Here is a tiny trained network, its code and every weight. The questions are about switching its units off for an input and a target symbol, where a switched-off unit gives its printed mean instead of its output.

import numpy as np


def w(rows, s, z=0):
    codes = np.array(rows[::2]) - 128.0
    scale = np.full(codes.shape[1], s)
    scale[-1] = z or s
    return codes * scale


def f(y):
    return np.maximum(y, 0)


def softmax(a):
    e = np.exp(a - a.max(-1, keepdims=True))
    return e / e.sum(-1, keepdims=True)


def log_softmax(a):
    a = a - a.max(-1, keepdims=True)
    return a - np.log(np.exp(a).sum(-1, keepdims=True))


def net(x, mask):
    ids = ['αβγζθμπσφω'.index(c) for c in x.split()]
    T = len(ids)
    res = E[ids] + P[:T]
    u = 0
    for l in range(2):
        q, k, v = (res @ M[l].T for M in (Q, K, V))
        z = softmax(np.where(np.tri(T) > 0, q @ k.T / 3**0.5, -1e9)) @ v
        res = res + np.where(mask[u], z, O[l][:, -1]) @ O[l][:, :-1]
        u += 1
        y = f(res @ A[l][:, :-1].T + A[l][:, -1])
        res = res + np.where(mask[u : u + 8], y, B[l][:, -1]) @ B[l][:, :-1]
        u += 8
    return log_softmax(res[-1] @ U[:, :-1].T + U[:, -1])


Q, K, V, O, A, B = {}, {}, {}, {}, {}, {}
E = w([
[190,202,193,124,105,178,142,189,202,24,169],'α',
[212,45,212,7,55,141,146,187,237,136,90],'β',
[129,4,82,203,59,73,34,215,108,59,78],'γ',
[124,75,187,77,35,53,26,111,153,109,112],'ζ',
[45,76,126,154,176,130,102,40,66,142,145],'θ',
[124,112,116,66,224,255,168,227,19,150,58],'μ',
[135,81,129,27,122,174,104,77,160,154,178],'π',
[91,114,122,184,146,69,8,44,81,31,199],'σ',
[153,144,117,116,76,94,75,123,160,83,179],'φ',
[125,116,140,112,66,95,111,186,138,143,103],'ω',
],0.0047)
P = w([
[203,15,84,101,209,51,25,113,65,209,172],'0',
[198,171,58,210,65,113,205,48,203,63,21],'1',
[26,26,146,20,9,131,227,220,28,62,227],'2',
[185,74,197,205,110,240,111,244,137,202,218],'3',
[130,177,143,136,161,104,123,81,214,62,41],'4',
[70,38,152,4,13,186,191,172,11,65,210],'5',
[195,90,168,215,105,240,86,242,114,209,232],'6',
[92,184,208,101,204,158,80,54,227,71,39],'7',
[56,77,139,22,37,197,178,185,12,78,216],'8',
[211,92,163,211,134,223,73,237,95,213,226],'9',
[44,209,253,62,242,192,11,47,224,51,18],'10',
[85,68,127,25,50,194,160,174,18,77,205],'11',
],0.0042)
Q[0] = w([
[43,22,97,17,36,239,137,226,3,36,146],'L0H0',
[146,241,96,223,188,26,105,17,250,229,119],'L0H0',
[27,25,77,6,77,220,137,144,15,35,122],'L0H0',
],0.0041)
K[0] = w([
[97,252,243,37,246,235,42,27,214,49,22],'L0H0',
[174,18,26,230,7,21,238,194,51,141,212],'L0H0',
[52,249,213,76,226,250,75,32,229,13,9],'L0H0',
],0.004)
V[0] = w([
[108,35,114,80,47,2,22,72,128,218,190],'L0H0',
[194,33,67,23,130,91,52,159,50,235,124],'L0H0',
[146,88,51,229,56,81,111,218,101,54,187],'L0H0',
],0.0042)
O[0] = w([
[223,216,96,61,136,30,17,85,58,169,231,47],'L0H0',
[218,61,188,98,132,112,19,89,109,136,156,248],'L0H0',
[180,245,35,254,154,53,53,106,205,99,144,41],'L0H0',
],0.0038,0.0014)
A[0] = w([
[171,83,180,213,139,215,65,189,101,235,217,220],'L0N0',
[108,130,79,205,173,18,48,21,140,53,94,173],'L0N1',
[60,71,171,19,38,122,184,188,85,38,196,236],'L0N2',
[153,70,203,42,34,163,151,181,128,151,205,255],'L0N3',
[182,154,184,140,79,43,64,64,250,22,55,213],'L0N4',
[165,33,182,29,153,88,32,127,3,226,236,154],'L0N5',
[131,80,29,179,101,140,173,138,81,31,108,191],'L0N6',
[40,99,223,96,172,175,79,20,197,46,51,193],'L0N7',
],0.0042,0.003)
B[0] = w([
[183,94,141,201,193,223,101,225,126,143,227,215],'L0N0',
[82,68,144,243,179,17,49,93,67,61,75,156],'L0N1',
[80,120,233,38,32,189,190,88,67,40,179,246],'L0N2',
[206,111,180,98,58,190,156,156,111,78,233,253],'L0N3',
[207,103,234,225,33,14,85,130,223,53,102,171],'L0N4',
[199,145,108,73,186,203,80,95,47,163,252,215],'L0N5',
[200,143,172,155,96,212,118,71,96,87,83,170],'L0N6',
[85,149,227,159,143,97,83,83,224,43,23,194],'L0N7',
],0.0043,0.006)
Q[1] = w([
[69,138,89,43,53,67,174,25,118,69,69],'L1H0',
[23,74,175,16,20,113,219,20,49,40,138],'L1H0',
[212,237,63,218,233,24,43,146,254,214,12],'L1H0',
],0.0043)
K[1] = w([
[38,228,230,193,36,212,215,164,243,29,58],'L1H0',
[3,226,233,110,185,212,111,127,239,63,26],'L1H0',
[189,99,24,211,28,115,230,169,44,114,229],'L1H0',
],0.0045)
V[1] = w([
[218,157,218,223,13,19,48,53,221,20,184],'L1H0',
[143,239,71,29,196,185,92,11,108,196,221],'L1H0',
[33,128,52,254,230,17,49,42,65,105,98],'L1H0',
],0.0043)
O[1] = w([
[16,242,20,41,83,217,48,112,187,218,42,255],'L1H0',
[185,92,72,106,38,203,196,4,19,21,139,159],'L1H0',
[10,28,3,54,158,51,114,241,110,27,198,75],'L1H0',
],0.0044,0.0059)
A[1] = w([
[105,173,41,76,76,209,188,52,31,114,92,130],'L1N0',
[230,61,240,170,74,121,194,28,124,120,193,2],'L1N1',
[43,248,103,38,32,156,26,83,144,171,128,170],'L1N2',
[11,238,60,89,172,127,48,202,230,253,96,80],'L1N3',
[59,216,168,135,29,107,180,83,239,238,22,90],'L1N4',
[138,193,36,88,95,220,205,42,49,153,91,108],'L1N5',
[242,187,171,218,164,217,90,63,138,183,86,221],'L1N6',
[95,35,86,102,141,147,170,156,32,36,228,152],'L1N7',
],0.004,0.0023)
B[1] = w([
[155,154,61,170,4,25,166,9,105,51,98,215],'L1N0',
[233,106,12,243,188,55,217,175,149,188,55,234],'L1N1',
[190,183,105,189,168,162,171,183,36,254,129,249],'L1N2',
[236,25,151,243,215,99,199,134,229,179,53,189],'L1N3',
[152,28,59,207,76,3,228,76,158,7,170,194],'L1N4',
[203,196,43,205,25,39,128,2,212,86,16,199],'L1N5',
[84,204,106,63,250,175,49,221,224,166,112,254],'L1N6',
[29,62,108,54,141,34,182,199,103,32,215,247],'L1N7',
],0.004,0.0075)
U = w([
[180,91,38,200,52,20,201,6,212,63,32,152],'α',
[178,186,176,147,136,163,106,70,140,179,66,169],'β',
[87,148,240,46,255,243,35,199,153,194,129,252],'γ',
[192,102,141,218,206,76,209,210,63,241,167,85],'ζ',
[36,178,71,34,151,67,123,211,163,44,191,116],'θ',
[81,18,217,125,81,42,221,66,107,20,178,134],'μ',
[105,239,181,85,11,163,77,53,21,117,133,64],'π',
[85,46,32,127,164,127,96,237,184,183,131,66],'σ',
[119,139,83,129,89,149,95,152,120,150,144,60],'φ',
[125,153,147,126,98,156,79,148,108,146,168,93],'ω',
],0.0041,0.0031)

Each question gives the input, a string of symbols that net reads in full, and the target symbol t.
The units are the heads (3 rows each of Q, K, V and O) and the neurons (one row each of A and B). Each row of codes is followed by its name. A weight is (code - 128) times the scale printed after its matrix; where a second scale follows, it is the last column's (O, A, B and U).
mask holds one flag per unit, layer by layer, with each layer's heads first. A switched-off unit (its flag False) gives its mean, the last column of its rows in O or B, instead of its output. The means were averaged over made-up inputs and are rounded, as every weight is.
A unit's drop is (log p(t) with every unit on - log p(t) with that unit switched off) / (log p(t) with every unit on - log p(t) with every unit switched off).
The circuit of an input: a set's keep is (log p(t) with only the set's units on - log p(t) with every unit switched off) / (log p(t) with every unit on - log p(t) with every unit switched off). Starting from the 12 units with the biggest drops (on a tie, the unit counted first), units are removed one at a time, each time the one whose removal leaves the highest keep (on an exact tie, the one counted first), for as long as the keep stays at least 0.8.
units of the circuit, in order: the units of the circuit, biggest drop first
most important unit: the unit with the biggest drop
k most important neurons: the k neurons with the biggest drops, biggest first
k most important neurons of layer l: the k neurons of layer l with the biggest drops, biggest first
input θ θ ζ, target θ: 2 most important neurons of layer 0 -> [L0N3; L0N2]
input μ ω σ μ γ μ π, target ζ: units of the circuit, in order -> [L1H0; L1N1; L0N0; L0N7]
input μ μ μ θ ζ μ θ, target ζ: units of the circuit, in order -> [L1H0; L1N1; L0N0; L0N5]
input μ μ μ μ μ θ, target μ: most important unit -> L0N2
input ζ β π, target β: units of the circuit, in order -> [L1H0; L1N7]
input π θ μ μ θ μ π, target α: 2 most important neurons of layer 0 -> [L0N5; L0N0]
input π μ μ μ, target α: units of the circuit, in order -> [L1H0; L0H0; L0N5; L1N5]
input μ μ μ α μ, target γ: 4 most important neurons -> [L1N0; L1N6; L1N5; L1N1]
input μ π π ω μ μ β μ α, target μ: units of the circuit, in order -> [L0N2; L1H0; L0N3; L0H0]
input γ γ π θ π α μ μ π, target μ: units of the circuit, in order -> [L1H0; L0N2; L0H0; L0N3]
input π μ μ π φ π π β μ β, target α: 4 most important neurons -> [L0N5; L1N1; L1N5; L1N0]
input γ σ π α, target σ: units of the circuit, in order -> [L1H0; L0H0; L0N1; L1N3]
input μ θ θ ω, target ζ: units of the circuit, in order -> [L1H0; L1N1; L0N0; L0N7]
input γ μ μ μ σ α, target σ: 3 most important neurons of layer 0 -> [L0N4; L0N1; L0N7]
input μ π θ ζ α μ μ μ μ ζ σ σ, target σ: most important neuron -> [L0N7]
input μ θ μ μ, target ζ: units of the circuit, in order -> [L1H0; L1N1; L0N0]
input β γ μ μ μ π, target μ: units of the circuit, in order -> [L0N2; L1H0; L0N3; L1N6]
input γ θ π θ σ θ φ, target σ: units of the circuit, in order -> [L1H0; L0H0; L0N1; L0N2]
input θ π π, target π: 2 most important neurons of layer 0 -> [L0N4; L0N2]
input θ μ ω φ μ α μ σ π μ, target μ: most important neuron of layer 1 -> [L1N7]
input α σ θ θ θ σ μ ζ μ γ β μ, target β: units of the circuit, in order -> [L1H0; L1N5; L1N7]
input φ γ μ θ π ζ, target π: 2 most important neurons of layer 0 -> [L0N2; L0N4]
input π θ μ γ φ α β, target α: 2 most important neurons of layer 0 -> [L0N5; L0N7]
input π β σ σ π μ α, target α: 2 most important neurons -> [L0N5; L1N1]
input μ μ θ β π μ μ μ μ, target μ: 3 most important neurons of layer 0 -> [L0N2; L0N3; L0N4]
input θ α β σ α ζ π α γ γ σ μ, target σ: 2 most important neurons of layer 1 -> [L1N3; L1N2]
input μ θ α, target θ: 4 most important neurons of layer 0 -> [L0N3; L0N2; L0N1; L0N7]
input μ θ σ, target θ: most important neuron of layer 1 -> [L1N7]
input θ σ α α π π, target π: 2 most important neurons of layer 0 -> [L0N2; L0N4]
